Below is a small trained network, with its code and all its weights. Each question gives an input and a target symbol and asks what happens when units are switched off, that is, made to give their printed mean instead of their output.

import numpy as np


def w(rows, s, z=0):
    codes = np.array(rows[::2]) - 128.0
    scale = np.full(codes.shape[1], s)
    scale[-1] = z or s
    return codes * scale


def norm(h):
    return h / np.sqrt((h * h).mean(-1, keepdims=True) + 1e-5)


def softmax(a):
    e = np.exp(a - a.max(-1, keepdims=True))
    return e / e.sum(-1, keepdims=True)


def log_softmax(a):
    a = a - a.max(-1, keepdims=True)
    return a - np.log(np.exp(a).sum(-1, keepdims=True))


def net(x, mask):
    ids = ['ΓΔΞΠΨαβεζηθτφ'.index(c) for c in x.split()]
    T = len(ids)
    res = E[ids] + P[:T]
    u = 0
    for l in range(3):
        r = norm(res)
        for j in range(2):
            rows = slice(4 * j, 4 * j + 4)
            q, k, v = (r @ M[l][rows].T for M in (Q, K, V))
            z = softmax(np.where(np.tri(T) > 0, q @ k.T / 4**0.5, -1e9)) @ v
            o = O[l][rows]
            res = res + np.where(mask[u + j], z, o[:, -1]) @ o[:, :-1]
        u += 2
    return log_softmax(norm(res)[-1] @ U[:, :-1].T + U[:, -1])


Q, K, V, O = {}, {}, {}, {}
E = w([
[144,90,174,106,198,30,32,36],'Γ',
[166,123,135,116,112,88,158,128],'Δ',
[191,172,83,82,151,61,145,76],'Ξ',
[192,215,120,202,113,2,123,194],'Π',
[158,121,119,201,122,128,121,180],'Ψ',
[190,161,229,208,213,139,36,54],'α',
[204,99,47,113,181,125,120,112],'β',
[126,172,126,128,165,119,139,151],'ε',
[56,191,121,176,53,157,16,82],'ζ',
[126,185,111,150,71,126,137,147],'η',
[225,237,207,99,166,149,97,119],'θ',
[119,179,69,107,109,67,146,126],'τ',
[180,130,90,144,119,92,91,162],'φ',
],0.0032)
P = w([
[81,109,155,125,131,143,154,135],'0',
[172,122,57,254,129,97,200,97],'1',
[131,153,124,132,170,85,114,179],'2',
[166,117,153,106,125,100,105,142],'3',
[154,119,90,224,98,112,175,91],'4',
[131,155,120,134,166,95,112,168],'5',
[152,111,156,108,117,106,111,136],'6',
],0.0059)
Q[0] = w([
[143,253,90,208,189,101,170,27],'0.h0',
[208,120,174,125,160,129,44,170],'0.h0',
[68,130,38,68,174,110,13,252],'0.h0',
[187,134,134,134,159,147,186,48],'0.h0',
[157,186,82,97,180,182,184,178],'0.h1',
[77,49,182,89,64,191,183,90],'0.h1',
[183,151,129,209,91,89,141,30],'0.h1',
[147,210,35,135,171,88,69,234],'0.h1',
],0.005)
K[0] = w([
[53,176,51,79,92,209,193,110],'0.h0',
[197,124,51,213,137,81,135,129],'0.h0',
[155,207,64,147,141,40,44,254],'0.h0',
[116,96,93,82,171,183,143,76],'0.h0',
[205,202,193,93,112,225,191,64],'0.h1',
[91,41,126,53,87,112,130,132],'0.h1',
[93,97,33,243,52,130,133,113],'0.h1',
[214,228,127,131,184,144,126,145],'0.h1',
],0.0052)
V[0] = w([
[237,107,33,141,160,147,111,138],'0.h0',
[40,57,255,133,107,111,27,134],'0.h0',
[119,168,191,21,36,233,176,118],'0.h0',
[43,29,64,153,119,120,105,100],'0.h0',
[172,91,147,24,156,208,154,41],'0.h1',
[170,99,13,144,223,153,115,168],'0.h1',
[200,221,206,183,151,127,240,137],'0.h1',
[92,143,71,66,254,51,127,145],'0.h1',
],0.0026)
O[0] = w([
[86,143,125,96,161,102,185,112,134],'0.h0',
[179,58,123,65,42,160,83,109,101],'0.h0',
[136,60,165,197,128,61,87,191,8],'0.h0',
[164,165,195,135,104,178,171,134,112],'0.h0',
[97,134,161,122,80,213,174,152,2],'0.h1',
[92,79,71,183,67,122,65,174,179],'0.h1',
[118,196,2,105,147,142,146,125,231],'0.h1',
[170,73,89,132,99,189,60,91,160],'0.h1',
],0.0033,0.0032)
Q[1] = w([
[168,152,83,230,99,168,190,67],'1.h0',
[80,152,56,113,145,171,86,168],'1.h0',
[130,106,135,211,112,112,150,10],'1.h0',
[51,196,144,150,208,113,89,168],'1.h0',
[180,152,72,231,77,68,207,48],'1.h1',
[145,164,129,53,37,91,96,125],'1.h1',
[229,80,191,83,113,122,174,142],'1.h1',
[128,26,188,134,77,152,157,2],'1.h1',
],0.0061)
K[1] = w([
[55,82,245,134,68,248,168,152],'1.h0',
[144,130,99,188,61,134,81,52],'1.h0',
[41,62,197,62,151,193,149,128],'1.h0',
[120,224,144,159,162,141,25,58],'1.h0',
[106,22,137,116,57,58,182,31],'1.h1',
[136,210,53,41,106,21,139,169],'1.h1',
[196,70,87,122,210,97,239,232],'1.h1',
[64,4,171,3,115,198,201,227],'1.h1',
],0.0053)
V[1] = w([
[119,50,136,104,252,146,122,145],'1.h0',
[224,52,157,122,67,94,134,214],'1.h0',
[42,55,97,204,117,104,230,127],'1.h0',
[154,131,125,54,202,43,123,152],'1.h0',
[178,98,179,41,98,92,166,181],'1.h1',
[243,86,138,176,153,115,153,200],'1.h1',
[61,67,173,170,59,83,90,93],'1.h1',
[200,188,133,142,98,101,132,24],'1.h1',
],0.0039)
O[1] = w([
[112,86,111,149,141,4,219,103,120],'1.h0',
[123,42,26,136,178,215,182,85,135],'1.h0',
[239,83,142,101,144,79,105,65,99],'1.h0',
[65,82,99,200,175,58,98,149,149],'1.h0',
[123,212,162,97,85,79,138,168,9],'1.h1',
[76,110,231,182,81,106,161,185,208],'1.h1',
[85,153,34,148,157,41,95,113,77],'1.h1',
[167,67,126,132,121,110,204,111,250],'1.h1',
],0.0041,0.0025)
Q[2] = w([
[79,65,117,10,129,59,63,205],'2.h0',
[109,210,90,170,189,121,158,105],'2.h0',
[153,81,53,176,87,86,168,91],'2.h0',
[111,119,137,150,31,139,172,35],'2.h0',
[131,57,214,24,101,115,163,209],'2.h1',
[80,99,181,66,164,125,46,152],'2.h1',
[153,56,125,170,169,85,91,170],'2.h1',
[63,181,105,175,255,95,74,103],'2.h1',
],0.0066)
K[2] = w([
[180,106,2,111,167,12,38,146],'2.h0',
[91,131,164,143,171,155,116,57],'2.h0',
[77,64,72,153,85,135,182,69],'2.h0',
[73,80,126,30,44,163,174,143],'2.h0',
[148,95,151,63,163,111,181,220],'2.h1',
[69,149,178,18,219,86,69,175],'2.h1',
[111,39,154,166,160,92,62,131],'2.h1',
[81,127,147,165,227,93,79,27],'2.h1',
],0.0067)
V[2] = w([
[110,185,143,179,157,205,132,145],'2.h0',
[103,101,60,228,158,77,109,56],'2.h0',
[175,92,155,158,99,98,177,175],'2.h0',
[83,80,86,65,109,135,104,203],'2.h0',
[169,114,161,113,160,83,204,64],'2.h1',
[137,221,194,124,187,237,150,157],'2.h1',
[174,153,84,80,254,96,126,180],'2.h1',
[36,79,187,45,175,149,66,89],'2.h1',
],0.0047)
O[2] = w([
[102,76,215,98,185,214,173,178,140],'2.h0',
[116,120,153,216,121,137,131,28,211],'2.h0',
[209,88,80,155,131,149,118,137,137],'2.h0',
[90,93,104,67,4,64,138,131,103],'2.h0',
[12,93,168,116,120,91,182,140,161],'2.h1',
[109,147,112,193,58,123,162,2,59],'2.h1',
[117,107,81,102,27,161,214,149,179],'2.h1',
[153,96,38,229,185,106,173,146,2],'2.h1',
],0.0045,0.0044)
U = w([
[24,70,50,221,236,35,86,204,254],'Γ',
[40,18,224,39,93,35,210,209,17],'Δ',
[207,203,198,26,146,37,227,16,92],'Ξ',
[231,215,232,227,82,26,108,200,69],'Π',
[225,12,225,214,119,240,25,224,54],'Ψ',
[69,187,228,234,238,188,198,3,111],'α',
[238,12,61,69,195,213,218,18,43],'β',
[16,111,37,176,74,222,235,109,250],'ε',
[207,236,38,173,184,185,13,24,249],'ζ',
[176,229,222,32,18,218,26,129,30],'η',
[65,234,211,45,217,233,221,223,249],'θ',
[29,216,32,9,17,1,61,81,49],'τ',
[162,29,25,98,32,115,24,225,67],'φ',
],0.0073,0.0026)

Each question gives the input, a string of symbols that net reads in full, and the target symbol t.
The units are the heads (4 rows each of Q, K, V and O). Each row of codes is followed by its name. A weight is (code - 128) times the scale printed after its matrix; where a second scale follows, it is the last column's (O and U).
mask holds one flag per head, layer by layer. A switched-off head (its flag False) gives its mean, the last column of its rows in O, instead of its output. The means were averaged over made-up inputs and are rounded, as every weight is.
A unit's drop is (log p(t) with every unit on - log p(t) with that unit switched off) / (log p(t) with every unit on - log p(t) with every unit switched off).
The circuit of an input: a set's keep is (log p(t) with only the set's units on - log p(t) with every unit switched off) / (log p(t) with every unit on - log p(t) with every unit switched off). Starting from all 6 units, units are removed one at a time, each time the one whose removal leaves the highest keep (on an exact tie, the one counted first), for as long as the keep stays at least 0.8.
units of the circuit, in order: the units of the circuit, biggest drop first
unit that matters most: the unit with the biggest drop
which heads matter: for each layer, one digit per head in row order, 1 if its drop is at least 0.15 and else 0, layers parted by /
input β Π α Γ ε, target Ξ: unit that matters most => 1.h0
input Δ Ξ τ φ Γ Π, target Γ: units of the circuit, in order => [1.h0; 2.h1; 2.h0]
input Δ Ψ Ξ θ Δ, target φ: which heads matter => 11 / 11 / 10
input Ψ ζ Ξ, target ζ: units of the circuit, in order => [2.h0; 1.h0]
input ζ Ψ Ψ, target ζ: which heads matter => 10 / 10 / 01
input τ Ψ Γ ε Ψ τ, target Γ: which heads matter => 00 / 10 / 11
input τ ζ Ψ φ Δ, target ζ: units of the circuit, in order => [0.h0; 1.h1; 1.h0; 0.h1]
input φ Ψ ζ Ψ θ, target ε: units of the circuit, in order => [1.h0; 0.h0; 0.h1]
input Ξ Ξ α Ψ ζ, target Π: units of the circuit, in order => [1.h0; 0.h1]
input θ ζ θ Ψ η, target Γ: units of the circuit, in order => [0.h0; 2.h1; 1.h0]
input ε Ψ Ψ τ τ, target Δ: which heads matter => 11 / 11 / 01
input α Γ ε Ψ τ τ, target Γ: which heads matter => 00 / 01 / 11
input Ψ ζ τ Δ, target Δ: units of the circuit, in order => [2.h1; 0.h1]
input Ψ τ Π θ Δ ε θ, target θ: units of the circuit, in order => [2.h0; 0.h0]
input α α β, target α: units of the circuit, in order => [2.h0]
input τ Ψ Ξ β Ψ Ψ, target Ψ: units of the circuit, in order => [2.h1; 0.h1; 2.h0]
input Γ ζ ζ α τ, target τ: units of the circuit, in order => [0.h0; 2.h1; 2.h0; 1.h0]
input θ Ψ Ψ η Ψ, target Γ: units of the circuit, in order => [0.h0; 1.h0; 0.h1]
input ζ θ η α, target α: units of the circuit, in order => [2.h1; 0.h0]
input ε τ Δ η Γ Γ, target Γ: units of the circuit, in order => [2.h1]
input φ τ Π ε, target ε: which heads matter => 10 / 10 / 01
input φ Δ Γ φ Π, target ε: which heads matter => 11 / 10 / 00
input ε Π Γ Γ θ, target Δ: which heads matter => 11 / 11 / 10
input Ξ θ Ξ τ τ, target Π: which heads matter => 11 / 10 / 10
input θ α ε Ψ θ, target Γ: which heads matter => 10 / 10 / 00
input Γ Ψ Δ ζ, target ζ: which heads matter => 00 / 00 / 01
input θ Γ α Π φ τ, target α: unit that matters most => 2.h0
